Below are the code and all the weights of a small trained network. Each question names an input and a class and asks about switching units off, where a switched-off unit gives its printed mean instead of its output.

import numpy as np


def w(rows, s, z=0):
    codes = np.array(rows[::2]) - 128.0
    scale = np.full(codes.shape[1], s)
    scale[-1] = z or s
    return codes * scale


def f(y):
    return y / 2 * (1 + np.tanh(0.7978845608 * (y + 0.044715 * y**3)))


def log_softmax(a):
    a = a - a.max(-1, keepdims=True)
    return a - np.log(np.exp(a).sum(-1, keepdims=True))


def net(x, mask):
    res = np.array(x, float).reshape(1, 8) / 4 @ E
    y = f(res @ A[0][:, :-1].T + A[0][:, -1])
    res = res + np.where(mask, y, B[0][:, -1]) @ B[0][:, :-1]
    return log_softmax(res[-1] @ U[:, :-1].T + U[:, -1])


A, B = {}, {}
E = w([
[191,137,130,132,42,89,135,45,126,196],'x0',
[183,176,183,255,94,98,47,92,80,36],'x1',
[92,81,142,175,214,179,136,128,81,77],'x2',
[217,136,63,143,82,75,123,118,106,130],'x3',
[141,82,101,133,137,108,181,112,63,141],'x4',
[87,152,198,146,107,115,112,133,134,117],'x5',
[141,168,134,130,151,202,63,82,227,133],'x6',
[96,65,164,144,158,168,177,51,101,182],'x7',
],0.008)
A[0] = w([
[84,82,172,168,239,203,139,139,97,65,167],'n1',
[89,147,139,84,119,155,109,133,211,164,100],'n2',
[88,131,117,57,146,181,142,127,238,196,190],'n3',
[150,184,127,142,97,77,60,182,144,72,80],'n4',
[149,73,57,76,121,87,212,146,74,181,235],'n5',
[93,77,149,108,108,98,229,132,44,166,189],'n6',
[108,96,129,115,121,113,195,123,74,161,90],'n7',
[95,60,148,105,125,105,230,129,65,176,169],'n8',
[91,127,144,50,163,198,150,126,237,210,220],'n9',
[173,147,140,191,59,118,107,2,107,181,86],'n10',
[119,188,179,168,83,83,48,152,132,57,129],'n11',
[130,128,133,130,130,130,124,133,123,137,127],'n12',
[72,91,162,158,239,201,127,136,103,74,190],'n13',
[93,126,177,163,147,148,131,120,122,123,4],'n14',
[97,78,137,115,117,111,210,124,79,160,158],'n15',
],0.0069,0.0015)
B[0] = w([
[41,76,28,213,233,218,84,38,67,91,246],'n1',
[126,146,163,101,108,149,87,139,198,143,184],'n2',
[65,127,143,3,110,181,93,164,236,232,239],'n3',
[136,217,98,133,68,116,96,198,127,41,189],'n4',
[155,64,78,66,142,32,254,200,82,173,238],'n5',
[90,85,196,149,127,75,196,125,55,167,210],'n6',
[99,106,156,135,122,98,164,143,84,154,172],'n7',
[46,88,203,132,134,91,189,158,51,166,212],'n8',
[26,144,177,18,123,186,102,176,218,227,254],'n9',
[226,58,192,210,80,111,65,3,164,206,218],'n10',
[107,217,209,196,81,126,68,189,105,35,214],'n11',
[128,135,130,127,129,130,127,127,122,133,128],'n12',
[55,80,48,183,209,225,80,61,102,102,244],'n13',
[142,131,71,146,138,155,86,106,133,97,152],'n14',
[83,91,199,135,146,97,176,154,78,162,188],'n15',
],0.0058,0.0087)
U = w([
[109,89,157,123,136,68,211,144,73,161,163],'0',
[210,123,1,87,127,92,160,169,134,118,8],'1',
[216,112,170,178,80,105,86,44,140,158,144],'2',
[133,199,160,160,80,109,90,188,124,40,99],'3',
[88,129,155,55,126,162,113,150,222,181,156],'4',
[89,99,90,177,216,188,100,90,104,100,187],'5',
],0.0095,0.0012)

Each question gives the input, the list of numbers given to net, and the class t.
The units are the neurons (one row each of A and B). Each row of codes is followed by its name. A weight is (code - 128) times the scale printed after its matrix; where a second scale follows, it is the last column's (A, B and U).
mask holds one flag per neuron, in row order. A switched-off neuron (its flag False) gives its mean, the last column of its row in B, instead of its output. The means were averaged over made-up inputs and are rounded, as every weight is.
A unit's drop is (log p(t) with every unit on - log p(t) with that unit switched off) / (log p(t) with every unit on - log p(t) with every unit switched off).
The circuit of an input: a set's keep is (log p(t) with only the set's units on - log p(t) with every unit switched off) / (log p(t) with every unit on - log p(t) with every unit switched off). Starting from the 12 units with the biggest drops (on a tie, the unit counted first), units are removed one at a time, each time the one whose removal leaves the highest keep (on an exact tie, the one counted first), for as long as the keep stays at least 0.8.
units of the circuit, in order: the units of the circuit, biggest drop first
top k neurons: the k neurons with the biggest drops, biggest first
drop of u: that unit's drop, to one decimal
input [7,-6,-7,-2,3,-7,-2,2], class 0: units of the circuit, in order	n5
input [-3,0,5,1,-5,-1,-4,-6], class 3: units of the circuit, in order	n4; n11
input [-3,1,-1,-7,-6,1,-4,-4], class 3: top 2 neurons	n11; n4
input [-6,-3,-1,-1,3,-6,0,5], class 0: top 3 neurons	n5; n8; n6
input [0,3,-1,-8,2,6,-6,5], class 5: top 4 neurons	n1; n13; n5; n14
input [8,5,-3,-7,0,0,-5,5], class 2: top 2 neurons	n10; n5
input [-2,-4,-3,3,-3,-2,-3,-4], class 1: top 2 neurons	n9; n5
input [6,-1,5,-1,0,1,3,-6], class 3: drop of n13	0.1
input [8,7,7,-2,1,-6,0,-8], class 3: drop of n11	1.0
input [-1,3,-6,4,-4,8,-4,8], class 2: drop of n10	0.2
input [7,-3,5,0,4,-3,6,7], class 4: top 2 neurons	n9; n3
input [-5,-3,-6,5,8,-8,5,5], class 0: top 2 neurons	n5; n8
